Below is a small trained network, with its code and all its weights. Each question gives an input and a target symbol and asks what happens when units are switched off, that is, made to give their printed mean instead of their output.

import numpy as np


def w(rows, s, z=0):
    codes = np.array(rows[::2]) - 128.0
    scale = np.full(codes.shape[1], s)
    scale[-1] = z or s
    return codes * scale


def f(y):
    return y / 2 * (1 + np.tanh(0.7978845608 * (y + 0.044715 * y**3)))


def softmax(a):
    e = np.exp(a - a.max(-1, keepdims=True))
    return e / e.sum(-1, keepdims=True)


def log_softmax(a):
    a = a - a.max(-1, keepdims=True)
    return a - np.log(np.exp(a).sum(-1, keepdims=True))


def net(x, mask):
    ids = ['αγεμξτφω'.index(c) for c in x.split()]
    T = len(ids)
    res = E[ids] + P[:T]
    r = res
    for j in range(2):
        rows = slice(3 * j, 3 * j + 3)
        q, k, v = (r @ M[0][rows].T for M in (Q, K, V))
        z = softmax(np.where(np.tri(T) > 0, q @ k.T / 3**0.5, -1e9)) @ v
        o = O[0][rows]
        res = res + np.where(mask[j], z, o[:, -1]) @ o[:, :-1]
    y = f(res @ A[0][:, :-1].T + A[0][:, -1])
    res = res + np.where(mask[2:26], y, B[0][:, -1]) @ B[0][:, :-1]
    return log_softmax(res[-1] @ U[:, :-1].T + U[:, -1])


Q, K, V, O, A, B = {}, {}, {}, {}, {}, {}
E = w([
[85,183,38,127,132,75,192,105,161,127],'α',
[208,164,139,156,223,115,120,164,57,131],'γ',
[101,100,178,153,158,149,58,134,53,86],'ε',
[96,227,19,30,158,120,81,154,126,111],'μ',
[82,108,203,110,119,190,200,41,137,251],'ξ',
[85,149,80,156,139,180,126,120,192,116],'τ',
[130,115,84,112,79,83,75,37,68,89],'φ',
[184,28,155,52,198,121,109,140,184,144],'ω',
],0.019)
P = w([
[152,253,199,97,46,136,103,143,206,188],'0',
[73,146,167,110,219,125,109,67,179,127],'1',
[46,93,134,106,160,106,126,106,152,124],'2',
[82,66,115,130,161,116,134,104,133,116],'3',
[105,49,97,142,169,135,149,103,120,105],'4',
[137,37,81,155,181,165,149,93,103,103],'5',
],0.011)
Q[0] = w([
[145,168,64,89,199,92,67,134,148,143],'h1',
[209,168,130,133,89,131,153,139,176,139],'h1',
[125,95,144,127,167,83,79,126,129,82],'h1',
[152,121,141,177,130,174,119,141,177,97],'h2',
[116,84,156,117,133,118,136,126,96,128],'h2',
[115,99,43,110,184,161,149,5,91,123],'h2',
],0.011)
K[0] = w([
[139,68,56,112,103,220,250,120,54,192],'h1',
[121,127,11,132,177,27,119,220,193,80],'h1',
[35,55,234,92,182,121,204,90,52,118],'h1',
[57,114,60,108,80,111,166,40,111,107],'h2',
[124,254,143,54,112,76,145,107,99,94],'h2',
[136,172,183,149,88,252,125,212,170,153],'h2',
],0.0072)
V[0] = w([
[110,45,151,116,147,223,138,63,94,174],'h1',
[154,178,145,80,43,137,55,90,125,142],'h1',
[130,44,114,188,138,68,140,76,108,2],'h1',
[87,173,67,167,150,129,64,169,169,113],'h2',
[37,117,89,102,62,171,189,46,205,139],'h2',
[93,96,137,225,108,172,134,112,64,44],'h2',
],0.007)
O[0] = w([
[207,163,102,90,30,123,44,218,178,166,145],'h1',
[170,86,87,173,145,119,28,17,108,40,177],'h1',
[169,175,187,35,89,118,118,53,90,154,68],'h1',
[62,208,126,128,38,196,148,192,14,39,180],'h2',
[184,145,73,168,71,243,182,87,170,83,153],'h2',
[143,192,139,222,1,111,51,167,146,66,1],'h2',
],0.0067,0.013)
A[0] = w([
[209,114,120,78,103,148,139,169,149,113,56],'n1',
[153,141,75,114,108,132,146,72,147,126,90],'n2',
[185,137,141,134,203,37,129,166,13,160,111],'n3',
[89,88,122,242,148,123,101,124,188,131,4],'n4',
[142,132,137,179,96,229,126,163,118,54,174],'n5',
[162,172,135,68,99,91,45,120,97,157,144],'n6',
[107,127,93,214,183,127,146,134,120,10,59],'n7',
[71,89,59,163,161,66,96,122,80,64,87],'n8',
[104,169,95,96,95,155,111,109,169,202,81],'n9',
[152,102,191,93,148,153,61,165,103,113,138],'n10',
[221,89,133,147,130,2,82,103,225,148,156],'n11',
[230,24,125,102,83,62,113,101,127,83,55],'n12',
[242,164,94,123,185,150,121,81,80,61,43],'n13',
[85,238,227,39,46,175,161,69,166,214,152],'n14',
[101,219,141,120,130,20,211,149,137,108,93],'n15',
[60,160,137,84,176,98,90,60,95,62,99],'n16',
[117,207,155,59,171,87,190,137,89,208,47],'n17',
[88,196,134,109,144,113,199,29,62,187,135],'n18',
[91,203,244,119,79,156,119,117,115,198,160],'n19',
[93,103,132,106,145,166,159,177,171,226,169],'n20',
[106,219,134,170,5,95,157,194,107,114,102],'n21',
[10,128,119,191,148,105,191,77,159,128,145],'n22',
[142,112,172,194,127,127,47,130,105,141,150],'n23',
[165,199,125,137,82,90,103,93,191,142,102],'n24',
],0.0077,0.0036)
B[0] = w([
[118,122,134,123,90,106,158,123,131,68,145],'n1',
[113,103,132,145,148,110,162,138,165,128,164],'n2',
[45,99,119,153,101,117,111,140,77,86,171],'n3',
[102,101,101,120,106,152,140,169,152,179,149],'n4',
[105,146,143,124,136,76,148,36,132,109,151],'n5',
[107,78,135,150,212,128,81,149,88,149,170],'n6',
[143,132,174,61,82,134,90,154,166,176,197],'n7',
[151,112,127,139,146,158,168,198,166,159,219],'n8',
[119,132,136,163,176,120,127,132,114,75,147],'n9',
[161,188,42,109,142,131,141,125,129,118,152],'n10',
[148,120,208,152,79,91,57,148,160,107,157],'n11',
[90,178,153,70,138,116,177,145,80,126,149],'n12',
[86,129,195,184,159,147,119,156,141,163,184],'n13',
[214,149,196,134,78,93,59,138,196,109,149],'n14',
[137,174,98,139,96,115,166,175,138,172,143],'n15',
[148,80,69,117,100,153,173,125,77,98,253],'n16',
[150,126,196,146,75,120,104,106,183,111,182],'n17',
[169,127,128,202,96,65,103,151,105,128,220],'n18',
[164,179,92,112,53,172,99,230,80,254,135],'n19',
[88,165,127,97,156,119,150,123,104,172,168],'n20',
[120,177,129,39,68,199,65,87,108,140,128],'n21',
[148,185,119,124,105,106,95,100,140,102,198],'n22',
[173,128,160,86,94,95,122,103,148,130,136],'n23',
[173,110,72,180,150,137,135,134,136,78,134],'n24',
],0.0082,0.017)
U = w([
[205,203,129,166,117,55,194,154,138,116,154],'α',
[34,195,233,217,173,140,124,223,97,150,131],'γ',
[211,200,146,123,63,177,26,171,83,231,156],'ε',
[47,124,37,139,220,212,198,158,69,120,217],'μ',
[158,71,167,179,133,196,122,199,177,200,5],'ξ',
[3,168,173,114,63,175,100,97,149,82,43],'τ',
[245,57,147,163,131,81,93,100,134,1,198],'φ',
[146,166,205,32,212,97,146,126,138,156,85],'ω',
],0.0049,0.0022)

Each question gives the input, a string of symbols that net reads in full, and the target symbol t.
The units are the heads (3 rows each of Q, K, V and O) and the neurons (one row each of A and B). Each row of codes is followed by its name. A weight is (code - 128) times the scale printed after its matrix; where a second scale follows, it is the last column's (O, A, B and U).
mask holds one flag per unit, heads first, then neurons. A switched-off unit (its flag False) gives its mean, the last column of its rows in O or B, instead of its output. The means were averaged over made-up inputs and are rounded, as every weight is.
A unit's drop is (log p(t) with every unit on - log p(t) with that unit switched off) / (log p(t) with every unit on - log p(t) with every unit switched off).
The circuit of an input: a set's keep is (log p(t) with only the set's units on - log p(t) with every unit switched off) / (log p(t) with every unit on - log p(t) with every unit switched off). Starting from the 12 units with the biggest drops (on a tie, the unit counted first), units are removed one at a time, each time the one whose removal leaves the highest keep (on an exact tie, the one counted first), for as long as the keep stays at least 0.8.
circuit, biggest first: the units of the circuit, biggest drop first
top k neurons: the k neurons with the biggest drops, biggest first
heads that matter: for each layer, one digit per head in row order, 1 if its drop is at least 0.15 and else 0, layers parted by /
drop of u: that unit's drop, to one decimal
input φ ω φ μ ξ α, target φ: circuit, biggest first	[h2]
input μ ω μ, target ω: top 2 neurons	[n17; n20]
input μ ξ ε τ ω, target μ: circuit, biggest first	[h2; n17]
input μ μ μ μ α, target α: circuit, biggest first	[n18; h1; n22; n15]
input ξ μ ξ ξ ω ε, target ξ: circuit, biggest first	[h2; n13]
input μ ω ε, target ε: top 2 neurons	[n19; n14]
input φ μ μ ε μ, target ε: circuit, biggest first	[h2; h1]
input μ μ γ μ, target γ: circuit, biggest first	[h1; h2]
input ε α μ ε μ, target ε: circuit, biggest first	[h1; h2]
input φ μ μ ξ, target φ: circuit, biggest first	[h1; n18]
input φ μ τ γ, target γ: circuit, biggest first	[n16; n13]
input α μ ξ, target α: top 3 neurons	[n18; n22; n14]
input μ μ α μ, target α: top 2 neurons	[n18; n17]
input ε φ ω, target ω: top 3 neurons	[n18; n12; n16]
input ε ε μ γ, target γ: top 2 neurons	[n3; n16]
input φ μ φ μ φ, target μ: heads that matter	00
input μ ε φ μ φ μ, target φ: top neuron	[n14]
input μ μ ξ, target μ: drop of n17	0.3
input μ μ μ ω, target ω: drop of h1	1.3
input ε μ μ φ ξ, target ε: drop of n3	0.1
input φ μ μ μ α τ, target τ: top neuron	[n5]
